Below are the code and all the weights of a small trained network. Each question names an input and a class and asks about switching units off, where a switched-off unit gives its printed mean instead of its output.

import numpy as np


def w(rows, s, z=0):
    codes = np.array(rows[::2]) - 128.0
    scale = np.full(codes.shape[1], s)
    scale[-1] = z or s
    return codes * scale


def f(y):
    return np.maximum(y, 0)


def log_softmax(a):
    a = a - a.max(-1, keepdims=True)
    return a - np.log(np.exp(a).sum(-1, keepdims=True))


def net(x, mask):
    res = np.array(x, float).reshape(1, 4) / 4 @ E
    y = f(res @ A[0][:, :-1].T + A[0][:, -1])
    res = res + np.where(mask, y, B[0][:, -1]) @ B[0][:, :-1]
    return log_softmax(res[-1] @ U[:, :-1].T + U[:, -1])


A, B = {}, {}
E = w([
[15,72,199,112,29,36,129,100],'x0',
[116,12,110,142,117,174,41,117],'x1',
[227,113,247,146,75,222,165,200],'x2',
[97,163,254,167,224,169,44,69],'x3',
],0.0088)
A[0] = w([
[91,110,87,138,134,134,99,113,96],'neuron 0',
[132,40,108,141,110,159,78,126,140],'neuron 1',
[154,100,89,131,156,162,97,139,140],'neuron 2',
[179,89,153,134,99,137,120,133,81],'neuron 3',
[134,86,91,130,106,145,123,134,89],'neuron 4',
[90,150,197,124,203,149,85,107,97],'neuron 5',
[154,132,59,109,76,132,160,138,119],'neuron 6',
[107,89,118,117,138,146,118,143,233],'neuron 7',
[183,155,59,130,190,172,134,142,90],'neuron 8',
[83,145,83,112,139,86,103,127,88],'neuron 9',
[136,92,74,109,71,116,162,157,95],'neuron 10',
[85,146,75,130,159,115,134,120,103],'neuron 11',
[149,107,96,135,133,136,153,135,193],'neuron 12',
[158,131,107,157,155,125,134,142,102],'neuron 13',
[140,138,149,129,99,141,131,154,255],'neuron 14',
[127,70,118,119,144,138,73,132,71],'neuron 15',
[79,105,164,129,88,98,148,111,142],'neuron 16',
[121,251,147,121,129,79,209,141,97],'neuron 17',
[162,123,174,131,96,163,134,141,134],'neuron 18',
[60,98,160,132,56,91,139,144,101],'neuron 19',
[128,116,150,139,99,154,172,137,82],'neuron 20',
[135,125,100,141,107,116,169,154,150],'neuron 21',
[133,120,159,113,100,148,147,181,79],'neuron 22',
[133,94,126,125,143,131,122,129,218],'neuron 23',
[95,142,96,131,155,115,129,118,230],'neuron 24',
],0.014,0.0075)
B[0] = w([
[132,88,121,135,137,122,181,123,174],'neuron 0',
[46,159,107,114,134,142,172,130,220],'neuron 1',
[121,144,148,89,92,152,140,127,199],'neuron 2',
[115,61,130,122,131,128,184,130,179],'neuron 3',
[79,105,143,154,134,144,124,155,169],'neuron 4',
[139,89,162,189,164,125,54,161,245],'neuron 5',
[128,110,158,179,166,128,82,144,222],'neuron 6',
[123,205,104,134,138,104,132,75,201],'neuron 7',
[151,97,174,56,53,190,120,165,248],'neuron 8',
[156,57,123,119,141,123,167,113,199],'neuron 9',
[116,110,157,173,170,129,78,156,223],'neuron 10',
[166,79,137,130,135,113,170,106,193],'neuron 11',
[146,174,125,130,135,122,87,104,193],'neuron 12',
[124,111,160,91,106,131,122,126,168],'neuron 13',
[180,177,84,129,152,84,114,38,223],'neuron 14',
[60,106,111,126,123,155,163,162,173],'neuron 15',
[170,157,144,90,109,189,102,149,220],'neuron 16',
[5,161,89,118,121,156,169,119,249],'neuron 17',
[139,85,93,134,151,103,148,79,213],'neuron 18',
[154,126,168,63,66,178,112,153,239],'neuron 19',
[145,85,118,119,140,128,153,123,166],'neuron 20',
[132,134,144,158,151,117,93,115,194],'neuron 21',
[143,64,124,121,135,117,162,122,178],'neuron 22',
[121,199,109,129,128,105,108,88,187],'neuron 23',
[185,152,95,138,145,98,118,48,219],'neuron 24',
],0.023,0.012)
U = w([
[150,144,168,58,50,175,89,135,112],'0',
[96,111,165,197,171,144,39,145,147],'1',
[162,62,78,113,135,109,182,94,88],'2',
[3,162,90,120,114,157,145,132,171],'3',
[170,234,82,120,117,91,86,90,253],'4',
[131,120,101,143,102,95,133,187,77],'5',
[131,151,117,115,91,83,142,159,71],'6',
[123,119,119,168,103,131,119,193,72],'7',
],0.012,0.0041)

Each question gives the input, the list of numbers given to net, and the class t.
The units are the neurons (one row each of A and B). Each row of codes is followed by its name. A weight is (code - 128) times the scale printed after its matrix; where a second scale follows, it is the last column's (A, B and U).
mask holds one flag per neuron, in row order. A switched-off neuron (its flag False) gives its mean, the last column of its row in B, instead of its output. The means were averaged over made-up inputs and are rounded, as every weight is.
A unit's drop is (log p(t) with every unit on - log p(t) with that unit switched off) / (log p(t) with every unit on - log p(t) with every unit switched off).
The circuit of an input: a set's keep is (log p(t) with only the set's units on - log p(t) with every unit switched off) / (log p(t) with every unit on - log p(t) with every unit switched off). Starting from the 12 units with the biggest drops (on a tie, the unit counted first), units are removed one at a time, each time the one whose removal leaves the highest keep (on an exact tie, the one counted first), for as long as the keep stays at least 0.8.
units of the circuit, in order: the units of the circuit, biggest drop first
top k neurons: the k neurons with the biggest drops, biggest first
drop of u: that unit's drop, to one decimal
input [4,-8,7,-8], class 1: top 3 neurons -> (neuron 10; neuron 6; neuron 21)
input [-2,3,1,-4], class 1: units of the circuit, in order -> (neuron 6)
input [8,6,-8,7], class 0: top 2 neurons -> (neuron 19; neuron 16)
input [6,-3,-7,-4], class 2: top 4 neurons -> (neuron 9; neuron 8; neuron 11; neuron 24)
input [7,-2,-7,-2], class 0: top 4 neurons -> (neuron 19; neuron 16; neuron 18; neuron 14)
input [4,6,2,-1], class 3: top 2 neurons -> (neuron 1; neuron 8)
input [8,2,-8,7], class 0: top 2 neurons -> (neuron 19; neuron 16)
input [-8,2,-5,-8], class 0: top 4 neurons -> (neuron 8; neuron 2; neuron 5; neuron 13)
input [4,8,5,7], class 3: top 2 neurons -> (neuron 1; neuron 15)
input [-2,-7,0,6], class 3: top 4 neurons -> (neuron 17; neuron 6; neuron 10; neuron 21)
input [7,-2,-5,-8], class 1: top 2 neurons -> (neuron 10; neuron 6)
input [4,1,-6,-6], class 1: top 2 neurons -> (neuron 10; neuron 6)
input [-3,0,-2,2], class 4: top 3 neurons -> (neuron 19; neuron 16; neuron 24)
input [2,6,4,0], class 3: units of the circuit, in order -> (neuron 1)
input [2,7,-8,4], class 2: top 2 neurons -> (neuron 9; neuron 17)
input [6,-1,7,4], class 2: drop of neuron 8 -> 0.7
input [2,-6,-2,3], class 3: drop of neuron 17 -> 4.7
input [4,-7,-8,4], class 2: drop of neuron 9 -> 1.0
